Here is a tiny trained network, its code and every weight. The questions are about switching its units off for an input and a class, where a switched-off unit gives its printed mean instead of its output.

import numpy as np


def w(rows, s, z=0):
    codes = np.array(rows[::2]) - 128.0
    scale = np.full(codes.shape[1], s)
    scale[-1] = z or s
    return codes * scale


def norm(h):
    return h / np.sqrt((h * h).mean(-1, keepdims=True) + 1e-5)


def f(y):
    return np.maximum(y, 0)


def log_softmax(a):
    a = a - a.max(-1, keepdims=True)
    return a - np.log(np.exp(a).sum(-1, keepdims=True))


def net(x, mask):
    res = np.array(x, float).reshape(1, 3) / 4 @ E
    u = 0
    for l in range(4):
        y = f(norm(res) @ A[l][:, :-1].T + A[l][:, -1])
        res = res + np.where(mask[u : u + 8], y, B[l][:, -1]) @ B[l][:, :-1]
        u += 8
    return log_softmax(norm(res)[-1] @ U[:, :-1].T + U[:, -1])


A, B = {}, {}
E = w([
[172,153,88,109,254],'x0',
[94,151,92,170,139],'x1',
[138,16,46,169,162],'x2',
],0.0087)
A[0] = w([
[49,196,62,176,117,1],'L0N1',
[65,89,254,141,120,99],'L0N2',
[63,157,130,80,102,76],'L0N3',
[82,153,86,128,113,72],'L0N4',
[25,134,84,165,142,56],'L0N5',
[136,82,112,95,189,74],'L0N6',
[65,99,143,200,108,106],'L0N7',
[121,189,173,166,147,110],'L0N8',
],0.0082,0.0017)
B[0] = w([
[254,128,150,149,143,187],'L0N1',
[150,151,113,95,139,254],'L0N2',
[99,132,146,169,108,200],'L0N3',
[142,133,160,142,104,155],'L0N4',
[190,119,146,133,133,189],'L0N5',
[117,150,126,124,74,215],'L0N6',
[138,141,84,105,104,221],'L0N7',
[111,154,116,134,95,204],'L0N8',
],0.016,0.0038)
A[1] = w([
[36,156,104,62,242,126],'L1N1',
[19,104,118,201,230,95],'L1N2',
[153,139,48,105,107,219],'L1N3',
[81,214,70,146,70,95],'L1N4',
[153,51,180,1,140,29],'L1N5',
[72,138,219,122,162,5],'L1N6',
[121,68,128,125,163,2],'L1N7',
[21,155,131,190,228,76],'L1N8',
],0.0091,0.00075)
B[1] = w([
[71,86,140,2,152,185],'L1N1',
[153,122,170,113,69,145],'L1N2',
[36,105,148,86,195,252],'L1N3',
[37,193,65,107,96,250],'L1N4',
[250,146,173,241,128,202],'L1N5',
[127,238,48,216,101,161],'L1N6',
[114,113,67,239,167,156],'L1N7',
[228,131,149,111,121,147],'L1N8',
],0.0086,0.0044)
A[2] = w([
[190,188,212,152,118,48],'L2N1',
[109,174,235,102,135,69],'L2N2',
[212,138,159,165,117,85],'L2N3',
[175,185,129,113,253,90],'L2N4',
[113,31,118,122,113,105],'L2N5',
[153,95,196,215,144,108],'L2N6',
[174,71,143,171,174,183],'L2N7',
[164,124,120,130,12,11],'L2N8',
],0.011,0.0011)
B[2] = w([
[173,120,106,201,133,239],'L2N1',
[115,175,112,194,111,208],'L2N2',
[214,48,159,100,121,210],'L2N3',
[121,93,162,20,31,237],'L2N4',
[63,215,94,114,170,199],'L2N5',
[145,157,98,125,71,179],'L2N6',
[159,162,131,213,123,217],'L2N7',
[154,66,89,2,188,253],'L2N8',
],0.0099,0.0059)
A[3] = w([
[104,39,39,195,188,157],'L3N1',
[246,106,127,161,94,145],'L3N2',
[127,178,227,118,150,142],'L3N3',
[73,212,83,121,172,91],'L3N4',
[91,110,179,194,135,10],'L3N5',
[138,121,170,150,163,31],'L3N6',
[140,109,154,24,212,7],'L3N7',
[81,114,115,91,65,190],'L3N8',
],0.012,0.0015)
B[3] = w([
[116,247,147,123,86,204],'L3N1',
[208,73,154,148,132,254],'L3N2',
[97,159,48,168,107,154],'L3N3',
[159,74,154,200,197,219],'L3N4',
[113,112,103,167,125,128],'L3N5',
[133,100,94,148,135,129],'L3N6',
[104,130,105,34,78,188],'L3N7',
[137,91,134,64,160,211],'L3N8',
],0.015,0.0082)
U = w([
[250,106,135,141,79,156],'0',
[114,116,96,13,112,211],'1',
[118,211,106,192,141,206],'2',
[128,61,126,119,183,191],'3',
[137,76,143,149,145,2],'4',
[43,74,120,170,87,41],'5',
],0.013,0.0041)

Each question gives the input, the list of numbers given to net, and the class t.
The units are the neurons (one row each of A and B). Each row of codes is followed by its name. A weight is (code - 128) times the scale printed after its matrix; where a second scale follows, it is the last column's (A, B and U).
mask holds one flag per neuron, layer by layer. A switched-off neuron (its flag False) gives its mean, the last column of its row in B, instead of its output. The means were averaged over made-up inputs and are rounded, as every weight is.
A unit's drop is (log p(t) with every unit on - log p(t) with that unit switched off) / (log p(t) with every unit on - log p(t) with every unit switched off).
The circuit of an input: a set's keep is (log p(t) with only the set's units on - log p(t) with every unit switched off) / (log p(t) with every unit on - log p(t) with every unit switched off). Starting from the 12 units with the biggest drops (on a tie, the unit counted first), units are removed one at a time, each time the one whose removal leaves the highest keep (on an exact tie, the one counted first), for as long as the keep stays at least 0.8.
circuit, biggest first: the units of the circuit, biggest drop first
unit that matters most: the unit with the biggest drop
k most important neurons: the k neurons with the biggest drops, biggest first
top k neurons in layer l: the k neurons of layer l with the biggest drops, biggest first
drop when u is switched off: that unit's drop, to one decimal
input [-2,-1,2], class 3: 4 most important neurons	(L1N3, L3N4, L2N8, L0N7)
input [-2,7,8], class 2: circuit, biggest first	(L3N1)
input [-5,0,-6], class 2: top 2 neurons in layer 0	(L0N3, L0N6)
input [-5,-5,8], class 2: circuit, biggest first	(L3N1, L2N5, L2N4)
input [-8,6,-3], class 1: circuit, biggest first	(L2N8, L3N2)
input [-4,2,-3], class 1: circuit, biggest first	(L1N4, L3N8)
input [-7,4,-5], class 1: 2 most important neurons	(L2N8, L1N4)
input [-3,3,-4], class 2: top 2 neurons in layer 2	(L2N4, L2N3)
input [3,-1,1], class 3: 2 most important neurons	(L0N6, L0N1)
input [3,6,-7], class 2: 3 most important neurons	(L0N8, L1N4, L1N5)
input [-6,4,1], class 1: 2 most important neurons	(L0N7, L2N8)
input [2,6,-7], class 2: 4 most important neurons	(L0N8, L1N4, L1N5, L0N5)
input [5,-5,-7], class 2: top 2 neurons in layer 0	(L0N1, L0N8)
input [-3,-1,-1], class 3: unit that matters most	L3N4
input [2,4,-7], class 2: 3 most important neurons	(L1N4, L0N8, L3N2)
input [8,7,-5], class 1: top 2 neurons in layer 1	(L1N1, L1N5)
input [8,-5,-2], class 1: 2 most important neurons	(L1N1, L0N1)
input [2,-2,0], class 3: top 3 neurons in layer 0	(L0N6, L0N1, L0N5)
input [-5,0,6], class 2: top 2 neurons in layer 2	(L2N4, L2N5)
input [-1,0,7], class 2: unit that matters most	L3N1
input [0,0,2], class 3: top 2 neurons in layer 0	(L0N6, L0N2)
input [-1,4,5], class 2: drop when L1N3 is switched off	0.6
